Below is a small trained network, with its code and all its weights. Each question gives an input and a class and asks what happens when units are switched off, that is, made to give their printed mean instead of their output.

import numpy as np


def w(rows, s, z=0):
    codes = np.array(rows[::2]) - 128.0
    scale = np.full(codes.shape[1], s)
    scale[-1] = z or s
    return codes * scale


def norm(h):
    return h / np.sqrt((h * h).mean(-1, keepdims=True) + 1e-5)


def f(y):
    return np.maximum(y, 0)


def log_softmax(a):
    a = a - a.max(-1, keepdims=True)
    return a - np.log(np.exp(a).sum(-1, keepdims=True))


def net(x, mask):
    res = np.array(x, float).reshape(1, 7) / 4 @ E
    u = 0
    for l in range(4):
        y = f(norm(res) @ A[l][:, :-1].T + A[l][:, -1])
        res = res + np.where(mask[u : u + 10], y, B[l][:, -1]) @ B[l][:, :-1]
        u += 10
    return log_softmax(norm(res)[-1] @ U[:, :-1].T + U[:, -1])


A, B = {}, {}
E = w([
[129,123,131],'x0',
[130,131,127],'x1',
[104,217,235],'x2',
[128,129,126],'x3',
[125,128,129],'x4',
[2,184,37],'x5',
[163,203,27],'x6',
],0.0078)
A[0] = w([
[188,154,151,121],'0.n1',
[174,191,86,104],'0.n2',
[107,87,72,88],'0.n3',
[56,191,125,147],'0.n4',
[155,204,96,101],'0.n5',
[99,86,210,253],'0.n6',
[147,209,75,26],'0.n7',
[181,95,107,81],'0.n8',
[197,180,100,232],'0.n9',
[10,190,68,83],'0.n10',
],0.014,0.0047)
B[0] = w([
[162,195,206,176],'0.n1',
[81,60,197,180],'0.n2',
[162,151,25,171],'0.n3',
[108,229,201,216],'0.n4',
[48,8,179,179],'0.n5',
[17,97,120,243],'0.n6',
[48,14,143,174],'0.n7',
[102,168,85,166],'0.n8',
[25,90,192,221],'0.n9',
[204,254,133,254],'0.n10',
],0.0083,0.0079)
A[1] = w([
[121,54,146,153],'1.n1',
[42,114,141,57],'1.n2',
[95,130,109,1],'1.n3',
[177,140,200,247],'1.n4',
[134,122,101,109],'1.n5',
[124,83,90,12],'1.n6',
[201,100,191,166],'1.n7',
[48,62,146,167],'1.n8',
[251,105,206,153],'1.n9',
[109,101,163,150],'1.n10',
],0.017,0.0041)
B[1] = w([
[135,194,69,195],'1.n1',
[67,81,179,209],'1.n2',
[71,118,185,134],'1.n3',
[136,227,158,200],'1.n4',
[139,94,148,137],'1.n5',
[152,51,112,143],'1.n6',
[108,227,31,166],'1.n7',
[17,80,115,250],'1.n8',
[171,254,21,162],'1.n9',
[67,164,181,191],'1.n10',
],0.0087,0.011)
A[2] = w([
[157,202,86,136],'2.n1',
[167,108,155,2],'2.n2',
[107,126,188,78],'2.n3',
[118,168,151,123],'2.n4',
[140,68,163,27],'2.n5',
[213,68,252,17],'2.n6',
[185,80,55,172],'2.n7',
[157,60,202,3],'2.n8',
[149,107,75,135],'2.n9',
[119,178,148,127],'2.n10',
],0.016,0.012)
B[2] = w([
[156,95,89,253],'2.n1',
[15,216,40,128],'2.n2',
[103,111,176,172],'2.n3',
[156,146,146,231],'2.n4',
[195,102,119,128],'2.n5',
[51,252,28,128],'2.n6',
[176,54,148,187],'2.n7',
[99,107,72,128],'2.n8',
[167,102,155,165],'2.n9',
[174,149,111,253],'2.n10',
],0.014,0.0055)
A[3] = w([
[102,197,32,125],'3.n1',
[134,214,41,122],'3.n2',
[242,199,161,104],'3.n3',
[89,214,206,101],'3.n4',
[151,56,60,140],'3.n5',
[108,34,202,90],'3.n6',
[49,255,158,89],'3.n7',
[199,166,211,9],'3.n8',
[102,241,30,82],'3.n9',
[198,225,118,118],'3.n10',
],0.0086,0.012)
B[3] = w([
[159,208,134,198],'3.n1',
[135,189,117,205],'3.n2',
[92,167,129,167],'3.n3',
[173,104,130,228],'3.n4',
[190,106,160,175],'3.n5',
[127,130,103,156],'3.n6',
[177,114,136,255],'3.n7',
[45,219,10,128],'3.n8',
[152,184,107,193],'3.n9',
[116,174,128,201],'3.n10',
],0.014,0.0059)
U = w([
[212,252,57,74],'0',
[142,118,127,191],'1',
[151,123,138,178],'2',
[138,125,128,160],'3',
[203,88,174,148],'4',
[72,86,175,2],'5',
],0.011,0.0081)

Each question gives the input, the list of numbers given to net, and the class t.
The units are the neurons (one row each of A and B). Each row of codes is followed by its name. A weight is (code - 128) times the scale printed after its matrix; where a second scale follows, it is the last column's (A, B and U).
mask holds one flag per neuron, layer by layer. A switched-off neuron (its flag False) gives its mean, the last column of its row in B, instead of its output. The means were averaged over made-up inputs and are rounded, as every weight is.
A unit's drop is (log p(t) with every unit on - log p(t) with that unit switched off) / (log p(t) with every unit on - log p(t) with every unit switched off).
The circuit of an input: a set's keep is (log p(t) with only the set's units on - log p(t) with every unit switched off) / (log p(t) with every unit on - log p(t) with every unit switched off). Starting from the 12 units with the biggest drops (on a tie, the unit counted first), units are removed one at a time, each time the one whose removal leaves the highest keep (on an exact tie, the one counted first), for as long as the keep stays at least 0.8.
units of the circuit, in order: the units of the circuit, biggest drop first
most important unit: the unit with the biggest drop
top k neurons: the k neurons with the biggest drops, biggest first
k most important neurons of layer l: the k neurons of layer l with the biggest drops, biggest first
drop of u: that unit's drop, to one decimal
input [-7,-1,8,-6,0,7,8], class 4: most important unit	0.n5
input [3,4,-6,-7,-1,5,-5], class 4: top 2 neurons	0.n3, 0.n9
input [-6,6,-1,-7,-4,5,8], class 5: top 2 neurons	0.n7, 0.n5
input [6,-7,-7,0,-2,-3,8], class 5: units of the circuit, in order	0.n9, 0.n10, 0.n2
input [-4,2,-2,7,-5,5,7], class 5: top 4 neurons	0.n7, 0.n5, 0.n2, 0.n9
input [-2,1,-4,3,-3,3,-2], class 4: top 2 neurons	2.n7, 1.n4
input [3,4,-5,8,-8,-6,7], class 3: top 4 neurons	0.n10, 0.n8, 0.n9, 1.n8
input [0,-3,5,1,5,4,7], class 5: units of the circuit, in order	0.n5, 0.n7
input [-5,4,6,5,-6,-8,2], class 0: top 2 neurons	1.n9, 1.n7
input [-5,-7,-8,-5,-6,5,7], class 4: top 3 neurons	0.n6, 2.n7, 0.n3
input [4,2,6,-3,6,-5,8], class 5: top 3 neurons	0.n9, 0.n10, 0.n5
input [5,4,6,-3,-2,-8,2], class 0: 2 most important neurons of layer 1	1.n9, 1.n7
input [-3,-1,3,-5,-2,-3,4], class 5: top 3 neurons	0.n9, 0.n10, 0.n5
input [1,3,0,-1,4,-6,-3], class 0: units of the circuit, in order	1.n9
input [4,-1,-8,-1,-4,5,-7], class 4: 3 most important neurons of layer 0	0.n3, 0.n9, 0.n4
input [-1,4,7,-5,-4,5,7], class 4: drop of 0.n4	0.2
input [-6,-4,2,-7,-7,-8,-3], class 0: drop of 1.n9	0.2
input [-5,1,-8,-4,2,3,5], class 4: 2 most important neurons of layer 0	0.n6, 0.n3
